Below is a small trained network, with its code and all its weights. Each question gives an input and a class and asks what happens when units are switched off, that is, made to give their printed mean instead of their output.

import numpy as np


def w(rows, s, z=0):
    codes = np.array(rows[::2]) - 128.0
    scale = np.full(codes.shape[1], s)
    scale[-1] = z or s
    return codes * scale


def f(y):
    return np.maximum(y, 0)


def log_softmax(a):
    a = a - a.max(-1, keepdims=True)
    return a - np.log(np.exp(a).sum(-1, keepdims=True))


def net(x, mask):
    res = np.array(x, float).reshape(1, 7) / 4 @ E
    y = f(res @ A[0][:, :-1].T + A[0][:, -1])
    res = res + np.where(mask, y, B[0][:, -1]) @ B[0][:, :-1]
    return log_softmax(res[-1] @ U[:, :-1].T + U[:, -1])


A, B = {}, {}
E = w([
[161,123,147,30,95,124,120],'x0',
[177,252,162,231,186,178,100],'x1',
[182,97,231,214,137,88,133],'x2',
[89,200,149,93,159,37,251],'x3',
[244,104,219,88,223,197,134],'x4',
[187,193,169,193,14,139,80],'x5',
[99,152,177,144,128,88,28],'x6',
],0.012)
A[0] = w([
[161,82,87,83,187,228,173,118],'neuron 0',
[182,198,195,77,225,68,145,53],'neuron 1',
[98,181,173,73,187,49,171,143],'neuron 2',
[123,121,76,85,56,95,143,159],'neuron 3',
[152,79,239,116,147,100,158,184],'neuron 4',
[119,183,104,158,108,60,230,62],'neuron 5',
[121,131,71,121,244,172,129,128],'neuron 6',
[161,129,95,163,142,221,125,191],'neuron 7',
[45,134,107,176,207,72,129,252],'neuron 8',
],0.011,0.0039)
B[0] = w([
[157,101,97,96,94,218,197,238],'neuron 0',
[194,190,170,72,187,153,126,251],'neuron 1',
[90,163,116,72,207,74,117,246],'neuron 2',
[78,107,114,61,1,39,126,226],'neuron 3',
[151,59,229,112,182,108,97,234],'neuron 4',
[31,163,176,210,116,89,232,237],'neuron 5',
[91,125,109,133,156,179,132,214],'neuron 6',
[104,145,155,155,77,231,135,195],'neuron 7',
[115,115,60,183,201,152,110,231],'neuron 8',
],0.0095,0.016)
U = w([
[80,168,120,170,112,57,218,29],'0',
[178,27,224,118,130,96,122,157],'1',
[146,213,158,54,182,95,151,49],'2',
[79,52,1,119,156,91,93,83],'3',
[153,105,103,76,103,213,195,89],'4',
[81,101,89,24,6,41,109,208],'5',
[179,246,177,232,46,151,16,253],'6',
],0.01,0.0039)

Each question gives the input, the list of numbers given to net, and the class t.
The units are the neurons (one row each of A and B). Each row of codes is followed by its name. A weight is (code - 128) times the scale printed after its matrix; where a second scale follows, it is the last column's (A, B and U).
mask holds one flag per neuron, in row order. A switched-off neuron (its flag False) gives its mean, the last column of its row in B, instead of its output. The means were averaged over made-up inputs and are rounded, as every weight is.
A unit's drop is (log p(t) with every unit on - log p(t) with that unit switched off) / (log p(t) with every unit on - log p(t) with every unit switched off).
The circuit of an input: a set's keep is (log p(t) with only the set's units on - log p(t) with every unit switched off) / (log p(t) with every unit on - log p(t) with every unit switched off). Starting from all 9 units, units are removed one at a time, each time the one whose removal leaves the highest keep (on an exact tie, the one counted first), for as long as the keep stays at least 0.8.
circuit, biggest first: the units of the circuit, biggest drop first
most important unit: the unit with the biggest drop
k most important neurons: the k neurons with the biggest drops, biggest first
drop when u is switched off: that unit's drop, to one decimal
input [-3,-3,-2,8,-3,-7,8], class 3: most important neuron : (neuron 8)
input [-7,-1,7,-4,2,4,-8], class 6: circuit, biggest first : (neuron 7; neuron 0)
input [0,2,-2,5,-2,7,7], class 0: 4 most important neurons : (neuron 5; neuron 7; neuron 1; neuron 4)
input [-6,8,7,-8,-6,-8,-4], class 6: 4 most important neurons : (neuron 7; neuron 2; neuron 3; neuron 0)
input [2,-6,6,-3,-3,-7,8], class 3: 2 most important neurons : (neuron 8; neuron 1)
input [-4,-1,-4,-6,-4,2,4], class 6: 3 most important neurons : (neuron 2; neuron 0; neuron 7)
input [-3,-8,7,4,-2,-5,7], class 3: 3 most important neurons : (neuron 8; neuron 2; neuron 1)
input [3,6,-7,5,0,0,-5], class 0: 2 most important neurons : (neuron 5; neuron 4)
input [-1,4,-8,-2,-7,8,-3], class 5: 2 most important neurons : (neuron 3; neuron 1)
input [-4,-4,0,-7,-4,-3,-7], class 4: 3 most important neurons : (neuron 0; neuron 2; neuron 7)
input [3,-5,-8,2,8,2,4], class 4: 2 most important neurons : (neuron 0; neuron 5)
input [-7,-8,4,2,-7,-4,8], class 3: drop when neuron 8 is switched off : 3.7
input [-2,-5,3,2,-5,-7,7], class 3: drop when neuron 8 is switched off : 1.7
input [1,6,-2,6,-4,5,7], class 0: drop when neuron 5 is switched off : 1.2
input [8,2,-6,1,7,7,4], class 6: most important unit : neuron 2
